Here is a tiny trained network, its code and every weight. The questions are about switching its units off for an input and a class, where a switched-off unit gives its printed mean instead of its output.

import numpy as np


def w(rows, s, z=0):
    codes = np.array(rows[::2]) - 128.0
    scale = np.full(codes.shape[1], s)
    scale[-1] = z or s
    return codes * scale


def norm(h):
    return h / np.sqrt((h * h).mean(-1, keepdims=True) + 1e-5)


def f(y):
    return np.maximum(y, 0)


def log_softmax(a):
    a = a - a.max(-1, keepdims=True)
    return a - np.log(np.exp(a).sum(-1, keepdims=True))


def net(x, mask):
    res = np.array(x, float).reshape(1, 8) / 4 @ E
    u = 0
    for l in range(2):
        y = f(norm(res) @ A[l][:, :-1].T + A[l][:, -1])
        res = res + np.where(mask[u : u + 14], y, B[l][:, -1]) @ B[l][:, :-1]
        u += 14
    return log_softmax(norm(res)[-1] @ U[:, :-1].T + U[:, -1])


A, B = {}, {}
E = w([
[26,67,108,162,97,179,208,94,40,119,221,199],'x0',
[154,90,183,123,181,98,143,112,123,100,147,182],'x1',
[65,138,94,139,143,73,88,220,117,128,123,84],'x2',
[101,207,213,87,157,225,1,42,92,114,114,209],'x3',
[170,111,227,57,81,208,137,118,225,159,61,115],'x4',
[145,169,132,122,203,119,121,164,80,140,123,210],'x5',
[188,83,152,195,189,189,52,221,138,38,213,82],'x6',
[167,92,137,160,149,132,101,102,130,71,177,108],'x7',
],0.0046)
A[0] = w([
[109,177,137,135,179,178,93,92,63,117,148,170,91],'0.n1',
[142,108,143,129,148,170,131,120,104,127,174,164,46],'0.n2',
[84,126,112,165,126,161,1,237,139,123,148,105,5],'0.n3',
[162,142,80,131,163,56,155,100,130,138,121,99,18],'0.n4',
[199,180,206,76,168,183,36,89,183,148,37,176,41],'0.n5',
[45,120,136,79,53,179,202,49,105,182,50,182,43],'0.n6',
[217,65,143,123,62,192,183,166,250,125,55,30,60],'0.n7',
[143,113,140,114,141,115,70,135,158,100,144,129,129],'0.n8',
[139,118,121,117,158,108,137,134,153,114,142,152,155],'0.n9',
[146,111,78,130,144,127,170,122,117,146,104,138,144],'0.n10',
[133,125,78,115,178,107,174,77,122,114,150,110,84],'0.n11',
[172,107,185,152,151,247,111,15,125,72,240,194,4],'0.n12',
[119,144,88,174,141,164,45,181,151,106,165,104,74],'0.n13',
[115,133,110,103,103,101,109,135,174,140,94,69,68],'0.n14',
],0.006,0.0024)
B[0] = w([
[166,30,181,128,81,108,192,157,170,125,144,99,182],'0.n1',
[65,119,151,116,73,149,79,24,134,18,145,70,153],'0.n2',
[140,253,110,153,159,183,104,163,67,95,156,25,196],'0.n3',
[131,91,117,163,70,84,103,138,99,75,156,165,166],'0.n4',
[152,161,162,109,128,3,35,124,112,95,2,179,237],'0.n5',
[8,210,158,136,128,170,195,163,108,129,154,136,231],'0.n6',
[187,112,218,113,55,86,165,153,194,155,208,43,255],'0.n7',
[125,137,120,123,104,161,202,174,102,180,111,195,167],'0.n8',
[161,185,59,88,43,170,70,25,110,205,143,48,152],'0.n9',
[99,208,130,179,102,113,66,94,174,66,167,98,165],'0.n10',
[187,152,121,149,80,93,148,149,102,122,114,174,160],'0.n11',
[158,31,172,223,73,231,70,101,32,160,193,154,219],'0.n12',
[90,113,165,24,184,82,169,195,46,154,112,141,187],'0.n13',
[191,110,190,127,135,171,193,125,117,108,183,231,173],'0.n14',
],0.0073,0.0068)
A[1] = w([
[37,155,71,105,158,184,207,83,180,123,99,152,64],'1.n1',
[154,128,78,131,114,88,120,109,151,57,129,135,49],'1.n2',
[131,129,162,74,104,179,129,122,131,119,126,131,163],'1.n3',
[148,39,105,126,185,212,106,66,108,143,138,174,81],'1.n4',
[134,126,155,92,175,128,76,94,175,126,24,168,90],'1.n5',
[157,138,114,101,139,115,81,120,164,127,65,177,92],'1.n6',
[179,85,111,106,159,149,174,119,249,149,138,66,57],'1.n7',
[131,110,22,162,181,65,120,74,162,125,112,153,35],'1.n8',
[109,131,51,77,243,169,121,188,122,126,134,67,7],'1.n9',
[65,140,107,122,136,147,163,122,156,171,118,151,52],'1.n10',
[104,84,107,166,138,147,119,157,192,126,182,86,129],'1.n11',
[130,102,108,213,113,164,98,110,131,173,114,113,79],'1.n12',
[147,90,144,175,154,125,95,136,146,83,121,79,180],'1.n13',
[140,143,132,75,139,141,71,137,160,122,76,145,104],'1.n14',
],0.011,0.002)
B[1] = w([
[113,200,113,111,39,173,104,125,154,176,109,232,213],'1.n1',
[111,92,122,168,174,153,104,164,136,189,124,103,195],'1.n2',
[150,86,6,143,185,66,128,122,148,105,118,157,254],'1.n3',
[132,42,126,141,105,194,57,130,154,17,100,105,221],'1.n4',
[171,168,226,196,228,82,136,106,130,125,107,115,236],'1.n5',
[111,156,181,122,168,88,137,87,142,92,93,166,210],'1.n6',
[162,51,131,33,84,105,141,120,197,151,187,106,237],'1.n7',
[119,67,106,229,140,134,131,119,144,213,150,79,178],'1.n8',
[119,192,41,51,186,171,144,153,78,113,97,76,213],'1.n9',
[165,193,87,138,64,170,106,108,174,133,113,147,193],'1.n10',
[187,155,151,72,155,108,81,140,119,121,89,138,230],'1.n11',
[105,109,149,97,146,142,101,143,116,116,119,157,192],'1.n12',
[36,160,113,84,96,143,202,84,150,140,118,151,239],'1.n13',
[110,114,116,182,208,118,186,64,137,135,108,156,214],'1.n14',
],0.013,0.0043)
U = w([
[213,69,168,11,46,65,176,139,242,153,177,88,78],'0',
[90,225,87,115,2,171,151,110,170,172,113,236,90],'1',
[121,2,150,130,89,215,59,98,85,27,139,155,168],'2',
[115,55,61,236,122,91,129,145,129,218,157,95,2],'3',
[166,159,217,155,224,50,131,69,150,109,38,173,215],'4',
[117,183,53,45,193,158,140,187,47,98,116,65,192],'5',
],0.0086,0.0015)

Each question gives the input, the list of numbers given to net, and the class t.
The units are the neurons (one row each of A and B). Each row of codes is followed by its name. A weight is (code - 128) times the scale printed after its matrix; where a second scale follows, it is the last column's (A, B and U).
mask holds one flag per neuron, layer by layer. A switched-off neuron (its flag False) gives its mean, the last column of its row in B, instead of its output. The means were averaged over made-up inputs and are rounded, as every weight is.
A unit's drop is (log p(t) with every unit on - log p(t) with that unit switched off) / (log p(t) with every unit on - log p(t) with every unit switched off).
The circuit of an input: a set's keep is (log p(t) with only the set's units on - log p(t) with every unit switched off) / (log p(t) with every unit on - log p(t) with every unit switched off). Starting from the 12 units with the biggest drops (on a tie, the unit counted first), units are removed one at a time, each time the one whose removal leaves the highest keep (on an exact tie, the one counted first), for as long as the keep stays at least 0.8.
circuit, biggest first: the units of the circuit, biggest drop first
top k neurons: the k neurons with the biggest drops, biggest first
k most important neurons of layer l: the k neurons of layer l with the biggest drops, biggest first
drop of u: that unit's drop, to one decimal
input [-4,7,8,-6,-5,3,1,0], class 5: top neuron => (1.n9)
input [6,8,5,-8,-6,-4,6,-3], class 5: top 3 neurons => (0.n5 1.n9 1.n11)
input [6,8,-4,1,3,5,-3,-4], class 2: top 2 neurons => (0.n12 1.n4)
input [-5,3,6,2,-5,-6,-4,6], class 3: top 2 neurons => (0.n5 0.n4)
input [-2,-7,0,2,-1,7,5,-5], class 5: top 2 neurons => (0.n3 1.n9)
input [-2,8,-6,-4,-3,7,-3,-4], class 3: top 2 neurons => (0.n5 1.n8)
input [5,-6,4,5,1,-3,7,0], class 5: top 2 neurons => (0.n3 0.n13)
input [5,6,6,7,5,6,4,-4], class 2: top 3 neurons => (0.n12 1.n4 0.n1)
input [-4,5,-3,-2,-6,3,4,-8], class 3: top 2 neurons => (0.n6 0.n4)
input [7,4,-6,1,1,6,-8,6], class 2: top 2 neurons => (0.n12 1.n4)
input [-7,-6,-7,5,-8,-8,-4,-7], class 4: top 2 neurons => (0.n5 1.n5)
input [7,-3,7,-1,6,5,1,8], class 5: top 4 neurons => (0.n3 0.n13 1.n9 0.n14)
input [7,-3,2,-6,1,1,3,-4], class 5: 4 most important neurons of layer 0 => (0.n7 0.n6 0.n5 0.n8)
input [-6,-5,7,3,-1,7,5,5], class 5: circuit, biggest first => (0.n3)
input [-5,7,6,-2,-4,7,-7,5], class 3: top 2 neurons => (1.n8 0.n5)
input [2,1,6,0,2,-7,-4,0], class 1: drop of 0.n6 => 1.5
input [4,8,4,0,1,6,3,-6], class 2: drop of 0.n7 => 1.3
input [3,4,7,8,-6,-1,5,-7], class 5: drop of 0.n3 => 1.4
